Below is a small trained network, with its code and all its weights. Each question gives an input and a class and asks what happens when units are switched off, that is, made to give their printed mean instead of their output.

import numpy as np


def w(rows, s, z=0):
    codes = np.array(rows[::2]) - 128.0
    scale = np.full(codes.shape[1], s)
    scale[-1] = z or s
    return codes * scale


def f(y):
    return np.maximum(y, 0)


def log_softmax(a):
    a = a - a.max(-1, keepdims=True)
    return a - np.log(np.exp(a).sum(-1, keepdims=True))


def net(x, mask):
    res = np.array(x, float).reshape(1, 5) / 4 @ E
    y = f(res @ A[0][:, :-1].T + A[0][:, -1])
    res = res + np.where(mask, y, B[0][:, -1]) @ B[0][:, :-1]
    return log_softmax(res[-1] @ U[:, :-1].T + U[:, -1])


A, B = {}, {}
E = w([
[97,90,209,153,55,205,137,10,108,63,81],'x0',
[156,230,167,160,113,157,141,171,190,199,58],'x1',
[125,167,141,72,132,104,22,139,148,89,10],'x2',
[187,142,78,96,143,120,157,65,52,30,155],'x3',
[56,208,88,162,74,36,106,91,244,21,160],'x4',
],0.011)
A[0] = w([
[101,76,115,144,162,91,131,104,113,89,175,163],'neuron 0',
[56,65,163,139,149,139,122,103,192,90,161,102],'neuron 1',
[215,106,94,147,164,165,188,131,122,138,185,132],'neuron 2',
[151,151,126,111,139,157,171,153,112,126,136,3],'neuron 3',
[91,117,39,107,99,94,125,105,157,60,164,196],'neuron 4',
[12,126,181,208,66,125,124,135,169,124,127,171],'neuron 5',
[144,136,127,84,199,78,93,185,157,124,139,214],'neuron 6',
[174,127,166,69,137,149,112,88,62,110,49,136],'neuron 7',
[149,161,45,137,109,51,128,99,173,57,188,96],'neuron 8',
[171,156,104,115,187,83,55,207,120,207,102,205],'neuron 9',
[146,205,150,170,53,136,121,145,165,176,121,135],'neuron 10',
[115,156,171,142,185,152,137,101,84,116,102,77],'neuron 11',
[180,109,135,155,149,169,184,115,108,174,188,129],'neuron 12',
[123,190,195,167,88,177,125,112,191,139,69,91],'neuron 13',
[145,89,158,126,123,128,100,84,73,89,85,142],'neuron 14',
[156,113,166,123,103,177,101,102,105,103,83,156],'neuron 15',
[159,76,148,42,144,165,139,143,54,97,78,208],'neuron 16',
],0.011,0.0026)
B[0] = w([
[113,126,180,186,145,119,161,123,73,115,151,206],'neuron 0',
[116,123,163,170,72,201,86,66,46,114,105,184],'neuron 1',
[200,52,147,120,172,141,215,229,139,74,152,230],'neuron 2',
[168,152,103,124,105,130,124,172,106,120,134,157],'neuron 3',
[96,168,69,223,144,94,130,103,59,33,149,231],'neuron 4',
[35,90,237,132,125,156,119,85,127,139,107,217],'neuron 5',
[97,137,43,147,158,153,106,180,85,128,96,198],'neuron 6',
[207,90,65,130,129,23,91,68,141,133,150,236],'neuron 7',
[54,247,105,204,190,55,191,144,151,36,151,247],'neuron 8',
[90,128,70,43,109,116,75,178,62,185,68,234],'neuron 9',
[103,163,128,117,163,126,171,104,210,176,72,201],'neuron 10',
[158,154,141,85,170,85,136,110,131,174,135,171],'neuron 11',
[158,113,171,67,136,182,172,201,160,139,169,229],'neuron 12',
[122,116,127,135,166,165,103,107,254,184,92,232],'neuron 13',
[114,123,150,154,68,52,95,89,133,119,175,214],'neuron 14',
[141,107,135,128,112,81,115,54,197,158,185,214],'neuron 15',
[212,116,104,110,71,67,84,143,141,132,198,252],'neuron 16',
],0.0086,0.017)
U = w([
[71,213,82,194,183,57,176,142,107,16,193,60],'0',
[107,108,120,34,165,178,144,154,95,203,140,5],'1',
[113,131,1,50,174,108,74,190,69,177,42,149],'2',
[206,72,143,100,178,153,204,233,123,137,213,170],'3',
[228,82,96,98,118,52,81,35,158,139,216,187],'4',
[89,142,165,142,156,146,124,103,242,185,57,190],'5',
[73,40,201,162,65,174,72,69,54,112,149,183],'6',
],0.0087,0.0015)

Each question gives the input, the list of numbers given to net, and the class t.
The units are the neurons (one row each of A and B). Each row of codes is followed by its name. A weight is (code - 128) times the scale printed after its matrix; where a second scale follows, it is the last column's (A, B and U).
mask holds one flag per neuron, in row order. A switched-off neuron (its flag False) gives its mean, the last column of its row in B, instead of its output. The means were averaged over made-up inputs and are rounded, as every weight is.
A unit's drop is (log p(t) with every unit on - log p(t) with that unit switched off) / (log p(t) with every unit on - log p(t) with every unit switched off).
The circuit of an input: a set's keep is (log p(t) with only the set's units on - log p(t) with every unit switched off) / (log p(t) with every unit on - log p(t) with every unit switched off). Starting from the 12 units with the biggest drops (on a tie, the unit counted first), units are removed one at a time, each time the one whose removal leaves the highest keep (on an exact tie, the one counted first), for as long as the keep stays at least 0.8.
units of the circuit, in order: the units of the circuit, biggest drop first
unit that matters most: the unit with the biggest drop
top k neurons: the k neurons with the biggest drops, biggest first
drop of u: that unit's drop, to one decimal
input [-8,-7,2,-3,-8], class 2: unit that matters most	neuron 9
input [2,1,7,-7,-7], class 4: top 3 neurons	[neuron 7; neuron 15; neuron 16]
input [7,-1,-6,-1,-6], class 3: top 3 neurons	[neuron 12; neuron 2; neuron 4]
input [8,-6,-5,2,-1], class 6: top 2 neurons	[neuron 1; neuron 0]
input [5,0,5,-3,0], class 5: top 3 neurons	[neuron 13; neuron 5; neuron 16]
input [6,-2,-2,-8,0], class 6: top 2 neurons	[neuron 1; neuron 5]
input [-1,-1,5,4,0], class 4: top 3 neurons	[neuron 7; neuron 8; neuron 0]
input [6,3,-6,2,-4], class 3: top 2 neurons	[neuron 12; neuron 2]
input [-2,6,6,-8,-2], class 2: top 2 neurons	[neuron 9; neuron 6]
input [4,6,0,0,-3], class 5: top 2 neurons	[neuron 13; neuron 10]
input [8,-6,-5,-6,7], class 6: top 2 neurons	[neuron 5; neuron 1]
input [4,-8,4,-7,-1], class 6: drop of neuron 15	0.0
input [-7,6,-7,-4,1], class 2: drop of neuron 9	0.9
input [0,-4,8,-7,-2], class 2: units of the circuit, in order	[neuron 9]
input [-2,-7,-2,4,-3], class 3: drop of neuron 2	0.2
